Below are the code and all the weights of a small trained network. Each question names an input and a target symbol and asks about switching units off, where a switched-off unit gives its printed mean instead of its output.

import numpy as np


def w(rows, s, z=0):
    codes = np.array(rows[::2]) - 128.0
    scale = np.full(codes.shape[1], s)
    scale[-1] = z or s
    return codes * scale


def norm(h):
    return h / np.sqrt((h * h).mean(-1, keepdims=True) + 1e-5)


def f(y):
    return np.maximum(y, 0)


def softmax(a):
    e = np.exp(a - a.max(-1, keepdims=True))
    return e / e.sum(-1, keepdims=True)


def log_softmax(a):
    a = a - a.max(-1, keepdims=True)
    return a - np.log(np.exp(a).sum(-1, keepdims=True))


def net(x, mask):
    ids = ['αβγδεζηθλμξπτφψω'.index(c) for c in x.split()]
    T = len(ids)
    res = E[ids] + P[:T]
    u = 0
    for l in range(3):
        q, k, v = (norm(res) @ M[l].T for M in (Q, K, V))
        z = softmax(np.where(np.tri(T) > 0, q @ k.T / 3**0.5, -1e9)) @ v
        res = res + np.where(mask[u], z, O[l][:, -1]) @ O[l][:, :-1]
        u += 1
        y = f(norm(res) @ A[l][:, :-1].T + A[l][:, -1])
        res = res + np.where(mask[u : u + 12], y, B[l][:, -1]) @ B[l][:, :-1]
        u += 12
    return log_softmax(norm(res)[-1] @ U[:, :-1].T + U[:, -1])


Q, K, V, O, A, B = {}, {}, {}, {}, {}, {}
E = w([
[137,143,177,98,165,106,168],'α',
[148,132,187,103,156,100,164],'β',
[139,134,195,117,160,109,166],'γ',
[143,162,180,113,172,115,181],'δ',
[164,197,126,136,206,136,122],'ε',
[224,210,143,115,52,249,140],'ζ',
[161,164,104,198,115,100,214],'η',
[166,185,100,173,169,122,38],'θ',
[121,101,140,238,113,153,81],'λ',
[119,92,156,56,150,121,77],'μ',
[165,90,168,130,180,176,51],'ξ',
[118,62,101,205,115,169,188],'π',
[87,167,54,116,59,90,190],'τ',
[12,14,150,158,224,3,159],'φ',
[211,71,132,115,176,161,172],'ψ',
[65,170,166,122,98,156,96],'ω',
],0.028)
P = w([
[2,110,191,133,239,45,147],'0',
[28,115,175,137,224,64,148],'1',
[55,108,169,150,191,74,133],'2',
[92,126,182,142,174,86,138],'3',
[96,133,161,132,160,110,140],'4',
[111,136,152,128,141,128,146],'5',
[127,143,148,120,127,136,137],'6',
[141,145,141,114,108,155,144],'7',
[160,146,147,130,91,172,145],'8',
[172,167,130,123,79,188,147],'9',
[190,164,124,122,63,200,141],'10',
[217,181,117,124,52,216,142],'11',
[222,185,115,122,39,229,141],'12',
[232,199,98,115,25,238,151],'13',
],0.014)
Q[0] = w([
[173,254,227,149,145,191,174],'L0H1',
[96,122,52,53,96,60,111],'L0H1',
[137,166,135,235,213,148,191],'L0H1',
],0.034)
K[0] = w([
[182,236,65,163,49,251,99],'L0H1',
[110,140,213,166,175,12,116],'L0H1',
[220,63,2,203,57,188,75],'L0H1',
],0.025)
V[0] = w([
[100,112,99,127,125,128,106],'L0H1',
[178,224,130,173,122,133,174],'L0H1',
[105,66,205,53,80,2,177],'L0H1',
],0.0081)
O[0] = w([
[140,98,152,129,98,109,117,96],'L0H1',
[130,254,35,145,180,151,165,224],'L0H1',
[41,147,45,13,172,158,128,1],'L0H1',
],0.0086,0.0054)
A[0] = w([
[86,146,93,228,147,11,175,214],'L0N1',
[163,156,149,159,152,121,163,253],'L0N2',
[136,141,98,62,103,147,95,71],'L0N3',
[52,172,110,186,44,128,111,229],'L0N4',
[147,81,128,123,180,205,79,72],'L0N5',
[113,109,68,164,119,125,7,151],'L0N6',
[36,111,123,191,155,146,125,230],'L0N7',
[117,173,106,95,51,79,173,119],'L0N8',
[126,170,176,130,206,97,127,247],'L0N9',
[91,80,34,206,61,156,144,66],'L0N10',
[108,148,191,68,107,209,110,210],'L0N11',
[166,54,124,101,128,200,170,42],'L0N12',
],0.019,0.0051)
B[0] = w([
[165,120,116,132,183,84,119,230],'L0N1',
[242,74,132,53,122,179,110,253],'L0N2',
[174,107,149,90,100,163,101,133],'L0N3',
[164,158,115,140,104,41,111,169],'L0N4',
[104,114,50,147,184,182,91,149],'L0N5',
[253,143,157,110,189,129,95,146],'L0N6',
[117,79,129,95,102,114,116,176],'L0N7',
[140,159,52,105,151,126,146,153],'L0N8',
[149,93,114,53,136,139,112,237],'L0N9',
[176,63,56,143,70,138,83,167],'L0N10',
[144,129,123,105,52,104,43,169],'L0N11',
[70,118,156,151,92,162,155,147],'L0N12',
],0.026,0.019)
Q[1] = w([
[114,27,99,156,143,91,126],'L1H1',
[33,90,172,171,254,62,133],'L1H1',
[111,141,115,139,104,156,234],'L1H1',
],0.017)
K[1] = w([
[46,168,158,143,124,126,152],'L1H1',
[7,3,158,80,251,16,146],'L1H1',
[149,111,153,73,184,93,94],'L1H1',
],0.02)
V[1] = w([
[113,166,91,194,79,3,38],'L1H1',
[140,136,187,165,180,169,18],'L1H1',
[158,232,217,61,115,30,134],'L1H1',
],0.047)
O[1] = w([
[196,137,135,34,156,2,47,105],'L1H1',
[119,168,236,189,129,70,114,251],'L1H1',
[149,228,157,24,17,112,173,18],'L1H1',
],0.03,0.011)
A[1] = w([
[91,190,70,177,116,80,124,115],'L1N1',
[144,127,130,181,173,98,151,61],'L1N2',
[160,167,142,190,167,50,217,147],'L1N3',
[128,140,126,146,177,139,93,2],'L1N4',
[42,176,190,105,71,168,3,85],'L1N5',
[164,230,162,153,84,76,197,7],'L1N6',
[186,111,189,146,155,112,175,74],'L1N7',
[86,96,242,175,136,89,138,61],'L1N8',
[174,199,95,129,185,213,157,81],'L1N9',
[110,94,143,178,89,148,112,128],'L1N10',
[179,205,112,89,180,149,149,123],'L1N11',
[122,248,144,135,234,134,123,179],'L1N12',
],0.032,0.0063)
B[1] = w([
[188,162,83,78,89,149,143,129],'L1N1',
[130,103,113,110,141,181,58,203],'L1N2',
[85,220,141,133,177,156,94,170],'L1N3',
[159,90,111,115,95,144,82,184],'L1N4',
[39,107,139,41,224,172,128,169],'L1N5',
[253,169,126,203,109,154,163,216],'L1N6',
[101,143,172,181,93,65,100,225],'L1N7',
[131,184,85,83,196,164,49,219],'L1N8',
[202,171,141,56,186,140,115,233],'L1N9',
[149,113,147,97,69,123,146,212],'L1N10',
[153,164,132,171,173,178,156,251],'L1N11',
[141,126,98,52,87,176,95,154],'L1N12',
],0.043,0.013)
Q[2] = w([
[207,159,117,151,143,102,87],'L2H1',
[101,70,126,159,123,159,164],'L2H1',
[176,185,136,158,173,253,79],'L2H1',
],0.045)
K[2] = w([
[182,164,21,108,117,105,87],'L2H1',
[71,67,193,109,152,167,108],'L2H1',
[197,145,23,252,98,207,128],'L2H1',
],0.034)
V[2] = w([
[77,220,33,187,177,94,143],'L2H1',
[147,71,211,152,154,118,184],'L2H1',
[141,121,187,112,254,131,121],'L2H1',
],0.032)
O[2] = w([
[165,245,30,152,172,123,143,65],'L2H1',
[139,67,187,159,147,132,159,109],'L2H1',
[120,177,251,105,183,114,149,254],'L2H1',
],0.018)
A[2] = w([
[151,151,157,148,151,42,125,76],'L2N1',
[94,95,114,154,218,75,107,12],'L2N2',
[13,98,117,66,170,97,157,65],'L2N3',
[159,84,126,150,3,164,167,108],'L2N4',
[105,151,34,124,129,92,111,68],'L2N5',
[75,118,71,23,137,116,106,118],'L2N6',
[125,165,130,176,119,46,97,3],'L2N7',
[83,79,121,116,76,121,48,110],'L2N8',
[62,173,164,137,168,141,101,118],'L2N9',
[72,107,96,118,110,185,95,160],'L2N10',
[127,70,144,115,165,70,112,82],'L2N11',
[29,162,102,95,89,171,183,133],'L2N12',
],0.038,0.0068)
B[2] = w([
[44,94,170,169,153,99,138,216],'L2N1',
[195,63,118,117,36,163,129,253],'L2N2',
[53,53,148,102,180,54,255,157],'L2N3',
[111,71,176,61,85,217,66,207],'L2N4',
[86,173,36,180,169,164,129,142],'L2N5',
[46,180,76,218,88,163,129,204],'L2N6',
[83,88,214,136,186,174,167,168],'L2N7',
[189,130,126,67,202,67,132,221],'L2N8',
[84,156,137,83,127,161,58,210],'L2N9',
[147,184,137,202,131,71,133,204],'L2N10',
[214,113,74,147,101,95,147,248],'L2N11',
[119,176,103,174,3,82,80,158],'L2N12',
],0.046,0.014)
U = w([
[99,151,125,150,99,122,141,179],'α',
[108,129,126,149,112,116,133,133],'β',
[103,123,126,136,109,117,134,148],'γ',
[125,106,133,81,32,176,104,137],'δ',
[117,71,176,80,145,170,157,85],'ε',
[173,137,150,168,80,125,124,60],'ζ',
[168,140,111,59,214,174,184,91],'η',
[186,193,148,217,103,118,149,82],'θ',
[123,107,221,165,155,72,150,124],'λ',
[69,122,144,78,184,131,138,199],'μ',
[121,146,145,134,165,150,12,73],'ξ',
[197,43,100,129,110,105,105,126],'π',
[125,165,35,140,125,128,102,136],'τ',
[103,88,124,110,141,113,177,253],'φ',
[105,91,111,215,158,187,152,138],'ψ',
[135,153,137,59,88,43,94,134],'ω',
],0.011,0.0064)

Each question gives the input, a string of symbols that net reads in full, and the target symbol t.
The units are the heads (3 rows each of Q, K, V and O) and the neurons (one row each of A and B). Each row of codes is followed by its name. A weight is (code - 128) times the scale printed after its matrix; where a second scale follows, it is the last column's (O, A, B and U).
mask holds one flag per unit, layer by layer, with each layer's heads first. A switched-off unit (its flag False) gives its mean, the last column of its rows in O or B, instead of its output. The means were averaged over made-up inputs and are rounded, as every weight is.
A unit's drop is (log p(t) with every unit on - log p(t) with that unit switched off) / (log p(t) with every unit on - log p(t) with every unit switched off).
The circuit of an input: a set's keep is (log p(t) with only the set's units on - log p(t) with every unit switched off) / (log p(t) with every unit on - log p(t) with every unit switched off). Starting from the 12 units with the biggest drops (on a tie, the unit counted first), units are removed one at a time, each time the one whose removal leaves the highest keep (on an exact tie, the one counted first), for as long as the keep stays at least 0.8.
units of the circuit, in order: the units of the circuit, biggest drop first
most important unit: the unit with the biggest drop
k most important neurons: the k neurons with the biggest drops, biggest first
k most important neurons of layer l: the k neurons of layer l with the biggest drops, biggest first
input η δ α λ η δ π α β ξ δ γ, target ξ: 3 most important neurons of layer 0 -> L0N1, L0N9, L0N11
input ε δ ω θ δ δ η θ π γ δ δ δ, target δ: units of the circuit, in order -> L1H1, L0N1, L2N4
input α δ δ δ δ α λ δ δ ε δ η, target η: most important unit -> L1H1
input δ δ δ θ φ ψ ξ, target ψ: units of the circuit, in order -> L1H1, L0N12
input ω γ δ ξ ε β δ η η β α μ, target μ: 3 most important neurons of layer 0 -> L0N11, L0N1, L0N3
input δ ξ α ω η π β θ θ π π ψ δ, target ψ: units of the circuit, in order -> L1H1, L0N12
input δ ψ δ δ δ η λ γ δ η δ ω, target ω: units of the circuit, in order -> L1H1, L0N4
input δ ψ δ δ δ η ζ δ δ, target θ: 2 most important neurons -> L0N11, L0N10
input δ δ δ θ η ξ ε η, target ξ: 3 most important neurons -> L0N1, L0N11, L1N3
input λ α ω δ γ φ δ ε δ δ δ η δ ε, target η: units of the circuit, in order -> L1N9, L1H1
input π η η ξ ψ ξ λ δ φ, target φ: 4 most important neurons -> L0N2, L2N3, L0N10, L0N5
input μ φ γ δ δ η δ δ δ δ, target δ: 4 most important neurons -> L0N1, L0N4, L2N12, L2N4
input δ λ δ, target λ: 2 most important neurons -> L0N4, L0N9
input δ ψ η π δ α γ λ η δ δ λ β, target λ: most important unit -> L0N4
input η δ β α, target δ: 3 most important neurons of layer 0 -> L0N4, L0N7, L0N6
input ξ α η ζ φ π μ ξ η δ β ε, target θ: units of the circuit, in order -> L1H1, L0N11, L1N6, L0H1
input η γ α η θ, target θ: units of the circuit, in order -> L1H1, L1N6, L0N1, L0N10
input η η δ ψ ξ π δ δ α η π δ δ β, target δ: 2 most important neurons of layer 0 -> L0N7, L0N1
input ε η λ π ε, target π: 3 most important neurons -> L0N10, L0N9, L2N2
input γ ε ω γ ψ δ δ γ γ η δ λ ω δ, target ω: most important unit -> L1H1
input γ η φ ε ζ δ δ π δ β, target δ: 2 most important neurons of layer 0 -> L0N9, L0N4
input λ δ α δ γ φ φ δ α ε δ π ω, target ω: 2 most important neurons -> L0N1, L0N7
input δ α δ ε δ ξ η, target ξ: 2 most important neurons -> L0N1, L0N5
input π η ε, target π: 2 most important neurons -> L0N10, L2N2
input π α λ δ η π δ δ, target π: 3 most important neurons -> L0N9, L0N10, L0N12
input ξ π δ δ, target π: 3 most important neurons of layer 0 -> L0N9, L0N10, L0N12
input δ ω α τ δ, target τ: most important unit -> L2N6
input δ π λ η α ε α ω α ξ π ω ξ, target ω: 2 most important neurons of layer 0 -> L0N1, L0N7
input δ δ ε δ ξ λ ξ δ α, target ξ: 2 most important neurons -> L0N1, L0N7
input α δ τ δ δ β α α ξ, target ξ: 3 most important neurons -> L0N1, L1N8, L0N11
